Below is a small trained network, with its code and all its weights. Each question gives an input and a class and asks what happens when units are switched off, that is, made to give their printed mean instead of their output.

import numpy as np


def w(rows, s, z=0):
    codes = np.array(rows[::2]) - 128.0
    scale = np.full(codes.shape[1], s)
    scale[-1] = z or s
    return codes * scale


def f(y):
    return np.maximum(y, 0)


def log_softmax(a):
    a = a - a.max(-1, keepdims=True)
    return a - np.log(np.exp(a).sum(-1, keepdims=True))


def net(x, mask):
    res = np.array(x, float).reshape(1, 8) / 4 @ E
    y = f(res @ A[0][:, :-1].T + A[0][:, -1])
    res = res + np.where(mask, y, B[0][:, -1]) @ B[0][:, :-1]
    return log_softmax(res[-1] @ U[:, :-1].T + U[:, -1])


A, B = {}, {}
E = w([
[108,117,194,104,108,193,200,135],'x0',
[156,122,86,27,122,104,106,83],'x1',
[142,171,114,91,247,191,161,138],'x2',
[214,191,62,150,166,94,231,144],'x3',
[144,47,133,120,145,50,136,51],'x4',
[186,80,81,175,164,219,101,96],'x5',
[154,110,116,200,87,115,232,162],'x6',
[82,73,46,105,14,208,166,183],'x7',
],0.013)
A[0] = w([
[122,35,100,229,91,84,129,119,167],'n0',
[237,73,159,172,119,200,249,151,149],'n1',
[164,79,175,115,148,80,82,100,199],'n2',
[102,76,104,63,79,194,108,94,253],'n3',
[115,147,60,75,161,149,217,240,210],'n4',
[46,62,231,21,117,94,133,79,55],'n5',
[185,254,166,212,131,32,172,100,138],'n6',
[143,207,147,81,162,165,99,119,75],'n7',
],0.0079,0.0027)
B[0] = w([
[127,93,99,204,102,93,110,126,230],'n0',
[89,96,128,147,163,166,209,112,227],'n1',
[115,116,133,129,171,88,94,136,197],'n2',
[149,87,145,89,91,133,94,140,230],'n3',
[101,204,96,124,88,148,146,79,232],'n4',
[87,121,173,98,130,66,150,88,219],'n5',
[188,156,121,119,161,97,145,247,246],'n6',
[147,154,159,92,162,163,116,127,188],'n7',
],0.012,0.014)
U = w([
[117,137,134,166,157,175,227,136,109],'0',
[159,127,149,84,192,194,42,81,254],'1',
[98,240,117,116,90,170,131,137,62],'2',
[172,96,25,63,70,120,168,93,188],'3',
[102,123,193,74,153,74,109,102,169],'4',
[190,161,121,109,158,88,149,195,152],'5',
[76,92,180,129,9,153,100,171,44],'6',
[144,98,81,214,127,99,81,119,99],'7',
],0.016,0.0039)

Each question gives the input, the list of numbers given to net, and the class t.
The units are the neurons (one row each of A and B). Each row of codes is followed by its name. A weight is (code - 128) times the scale printed after its matrix; where a second scale follows, it is the last column's (A, B and U).
mask holds one flag per neuron, in row order. A switched-off neuron (its flag False) gives its mean, the last column of its row in B, instead of its output. The means were averaged over made-up inputs and are rounded, as every weight is.
A unit's drop is (log p(t) with every unit on - log p(t) with that unit switched off) / (log p(t) with every unit on - log p(t) with every unit switched off).
The circuit of an input: a set's keep is (log p(t) with only the set's units on - log p(t) with every unit switched off) / (log p(t) with every unit on - log p(t) with every unit switched off). Starting from all 8 units, units are removed one at a time, each time the one whose removal leaves the highest keep (on an exact tie, the one counted first), for as long as the keep stays at least 0.8.
circuit, biggest first: the units of the circuit, biggest drop first
k most important neurons: the k neurons with the biggest drops, biggest first
drop of u: that unit's drop, to one decimal
input [0,-1,0,-6,3,0,7,0], class 7: 3 most important neurons -> (n0; n3; n4)
input [7,8,4,-6,2,-2,2,4], class 4: 2 most important neurons -> (n5; n0)
input [3,-4,6,6,2,-6,-3,2], class 2: circuit, biggest first -> (n4)
input [-3,-7,7,7,2,3,-4,0], class 0: 2 most important neurons -> (n1; n4)
input [-7,5,6,1,6,-1,-3,2], class 1: 2 most important neurons -> (n6; n5)
input [-1,8,5,5,3,-3,7,2], class 0: 2 most important neurons -> (n1; n3)
input [-2,-3,-5,-8,-4,8,0,-7], class 7: 2 most important neurons -> (n0; n7)
input [4,0,2,4,-6,4,-3,5], class 2: 2 most important neurons -> (n4; n0)
input [5,6,7,1,8,-6,0,3], class 4: drop of n5 -> 2.3
input [3,-8,-3,-1,-7,-4,3,-8], class 5: drop of n4 -> 0.0
input [6,6,3,5,-3,-5,-5,1], class 2: drop of n4 -> 0.1
